Below are the code and all the weights of a small trained network. Each question names an input and a class and asks about switching units off, where a switched-off unit gives its printed mean instead of its output.

import numpy as np


def w(rows, s, z=0):
    codes = np.array(rows[::2]) - 128.0
    scale = np.full(codes.shape[1], s)
    scale[-1] = z or s
    return codes * scale


def norm(h):
    return h / np.sqrt((h * h).mean(-1, keepdims=True) + 1e-5)


def f(y):
    return np.maximum(y, 0)


def log_softmax(a):
    a = a - a.max(-1, keepdims=True)
    return a - np.log(np.exp(a).sum(-1, keepdims=True))


def net(x, mask):
    res = np.array(x, float).reshape(1, 6) / 4 @ E
    u = 0
    for l in range(3):
        y = f(norm(res) @ A[l][:, :-1].T + A[l][:, -1])
        res = res + np.where(mask[u : u + 6], y, B[l][:, -1]) @ B[l][:, :-1]
        u += 6
    return log_softmax(norm(res)[-1] @ U[:, :-1].T + U[:, -1])


A, B = {}, {}
E = w([
[105,198,67,125,25,73,185,127,76,153],'x0',
[134,135,134,138,134,116,120,138,122,130],'x1',
[177,210,144,79,180,183,111,6,43,170],'x2',
[185,61,235,172,1,151,119,102,58,33],'x3',
[142,130,124,136,130,127,136,123,131,130],'x4',
[203,88,131,29,59,60,59,104,193,226],'x5',
],0.00092)
A[0] = w([
[76,214,94,96,35,88,175,173,54,148,9],'L0N0',
[76,198,87,91,43,95,181,166,52,162,15],'L0N1',
[68,147,109,173,190,161,205,159,69,62,5],'L0N2',
[122,55,144,150,90,86,133,222,204,105,220],'L0N3',
[41,249,55,84,171,25,43,138,232,181,42],'L0N4',
[184,164,139,126,155,211,124,87,96,195,187],'L0N5',
],0.0015,0.0024)
B[0] = w([
[242,47,17,222,114,30,231,4,206,99,143],'L0N0',
[250,54,26,228,109,36,222,5,213,103,142],'L0N1',
[97,242,115,224,162,202,157,189,108,71,144],'L0N2',
[114,159,104,84,128,118,112,71,95,100,253],'L0N3',
[192,36,132,136,120,180,186,175,47,161,181],'L0N4',
[95,133,112,101,121,85,134,102,111,98,206],'L0N5',
],0.0029,0.0025)
A[1] = w([
[113,78,121,178,97,112,149,251,234,122,89],'L1N0',
[173,65,186,97,78,103,84,86,128,161,66],'L1N1',
[71,164,75,138,203,141,156,192,175,213,31],'L1N2',
[119,89,209,115,241,189,35,150,197,109,34],'L1N3',
[78,70,93,152,71,86,132,245,199,99,123],'L1N4',
[135,99,104,94,112,94,129,123,188,196,5],'L1N5',
],0.0026,0.0019)
B[1] = w([
[123,176,149,89,168,123,99,36,72,137,205],'L1N0',
[83,154,108,166,145,147,132,186,165,131,244],'L1N1',
[226,36,156,103,148,196,181,160,43,171,209],'L1N2',
[162,126,8,189,15,5,223,30,165,109,206],'L1N3',
[127,174,155,87,175,128,114,44,74,129,255],'L1N4',
[147,162,114,149,147,170,120,186,170,142,177],'L1N5',
],0.0032,0.0017)
A[2] = w([
[87,199,118,251,206,202,195,180,112,80,74],'L2N0',
[81,183,151,67,159,111,92,64,103,125,4],'L2N1',
[119,101,237,153,22,144,112,166,93,80,19],'L2N2',
[160,49,146,177,85,108,132,66,158,90,178],'L2N3',
[129,150,149,79,86,103,43,194,230,199,52],'L2N4',
[175,122,98,46,100,91,105,66,126,202,149],'L2N5',
],0.003,0.0016)
B[2] = w([
[117,108,197,129,37,118,31,175,232,128,201],'L2N0',
[51,147,159,14,235,48,76,87,52,102,174],'L2N1',
[192,43,70,72,254,200,168,204,111,247,176],'L2N2',
[113,188,72,119,129,89,160,128,146,184,214],'L2N3',
[62,173,231,242,54,238,68,208,170,37,169],'L2N4',
[90,114,177,185,104,138,112,149,153,51,252],'L2N5',
],0.0033,0.0034)
U = w([
[56,175,241,228,33,217,24,236,232,53,219],'0',
[189,144,4,212,46,8,239,12,201,122,192],'1',
[245,16,107,49,225,240,204,225,44,254,48],'2',
[30,202,202,18,211,60,52,22,27,43,3],'3',
],0.0063,0.0016)

Each question gives the input, the list of numbers given to net, and the class t.
The units are the neurons (one row each of A and B). Each row of codes is followed by its name. A weight is (code - 128) times the scale printed after its matrix; where a second scale follows, it is the last column's (A, B and U).
mask holds one flag per neuron, layer by layer. A switched-off neuron (its flag False) gives its mean, the last column of its row in B, instead of its output. The means were averaged over made-up inputs and are rounded, as every weight is.
A unit's drop is (log p(t) with every unit on - log p(t) with that unit switched off) / (log p(t) with every unit on - log p(t) with every unit switched off).
The circuit of an input: a set's keep is (log p(t) with only the set's units on - log p(t) with every unit switched off) / (log p(t) with every unit on - log p(t) with every unit switched off). Starting from the 12 units with the biggest drops (on a tie, the unit counted first), units are removed one at a time, each time the one whose removal leaves the highest keep (on an exact tie, the one counted first), for as long as the keep stays at least 0.8.
circuit, biggest first: the units of the circuit, biggest drop first
unit that matters most: the unit with the biggest drop
k most important neurons: the k neurons with the biggest drops, biggest first
k most important neurons of layer l: the k neurons of layer l with the biggest drops, biggest first
drop when u is switched off: that unit's drop, to one decimal
input [8,-3,2,-4,7,-8], class 0: 3 most important neurons : L2N0, L0N2, L1N3
input [-7,-1,-8,-7,3,-7], class 3: 3 most important neurons of layer 1 : L1N0, L1N4, L1N1
input [-8,-5,8,-4,6,3], class 1: 3 most important neurons : L1N3, L0N3, L1N4
input [6,-6,2,7,-6,-3], class 2: 2 most important neurons : L2N2, L1N3
input [-3,4,-6,-4,-6,5], class 3: circuit, biggest first : L1N4
input [-7,6,5,-6,1,-6], class 1: circuit, biggest first : L1N3, L0N3
input [1,5,-7,4,-2,-6], class 3: 3 most important neurons : L1N4, L1N0, L1N1
input [7,-1,2,-8,-4,5], class 2: 2 most important neurons : L0N4, L1N2
input [3,7,-5,-7,-4,7], class 0: 4 most important neurons : L2N5, L1N5, L2N4, L2N2
input [-8,3,-8,-8,7,-6], class 1: 3 most important neurons : L1N3, L2N2, L2N1
input [-3,0,-8,7,0,3], class 3: 3 most important neurons : L1N4, L1N0, L0N4
input [-5,2,6,7,0,-5], class 2: circuit, biggest first : L2N2, L1N4, L2N5
input [7,-5,2,-8,0,5], class 2: 3 most important neurons : L0N4, L1N2, L1N3
input [-5,1,1,-7,5,-8], class 0: circuit, biggest first : L2N0
input [-8,-5,-8,8,-5,0], class 1: 4 most important neurons : L1N3, L0N4, L2N3, L1N2
input [2,1,2,-1,-2,2], class 0: 2 most important neurons : L2N5, L1N3
input [7,7,-8,-2,7,-5], class 3: 2 most important neurons : L1N4, L1N0
input [-2,-8,5,-7,6,-7], class 0: 4 most important neurons : L2N0, L2N2, L0N2, L1N4
input [6,7,-2,-7,8,4], class 2: 3 most important neurons : L0N4, L1N2, L1N3
input [4,-8,-3,4,-7,0], class 1: unit that matters most : L0N0
input [0,-7,-3,4,6,0], class 2: 3 most important neurons : L2N2, L0N3, L1N3
input [-6,-1,6,-7,-6,8], class 0: 2 most important neurons of layer 2 : L2N5, L2N4
input [-5,-3,-7,0,0,-2], class 3: 2 most important neurons of layer 1 : L1N4, L1N0
input [-1,-4,-5,4,-3,-4], class 3: 2 most important neurons of layer 1 : L1N4, L1N2
input [-3,2,6,-8,-3,2], class 2: drop when L1N2 is switched off : 0.5
input [-5,-2,3,8,-1,3], class 2: drop when L2N2 is switched off : 1.2
input [-1,8,-3,6,-6,3], class 2: circuit, biggest first : L2N2
input [-6,3,1,5,6,-1], class 1: drop when L1N3 is switched off : 1.0
input [5,4,0,4,5,8], class 0: drop when L2N5 is switched off : 0.0
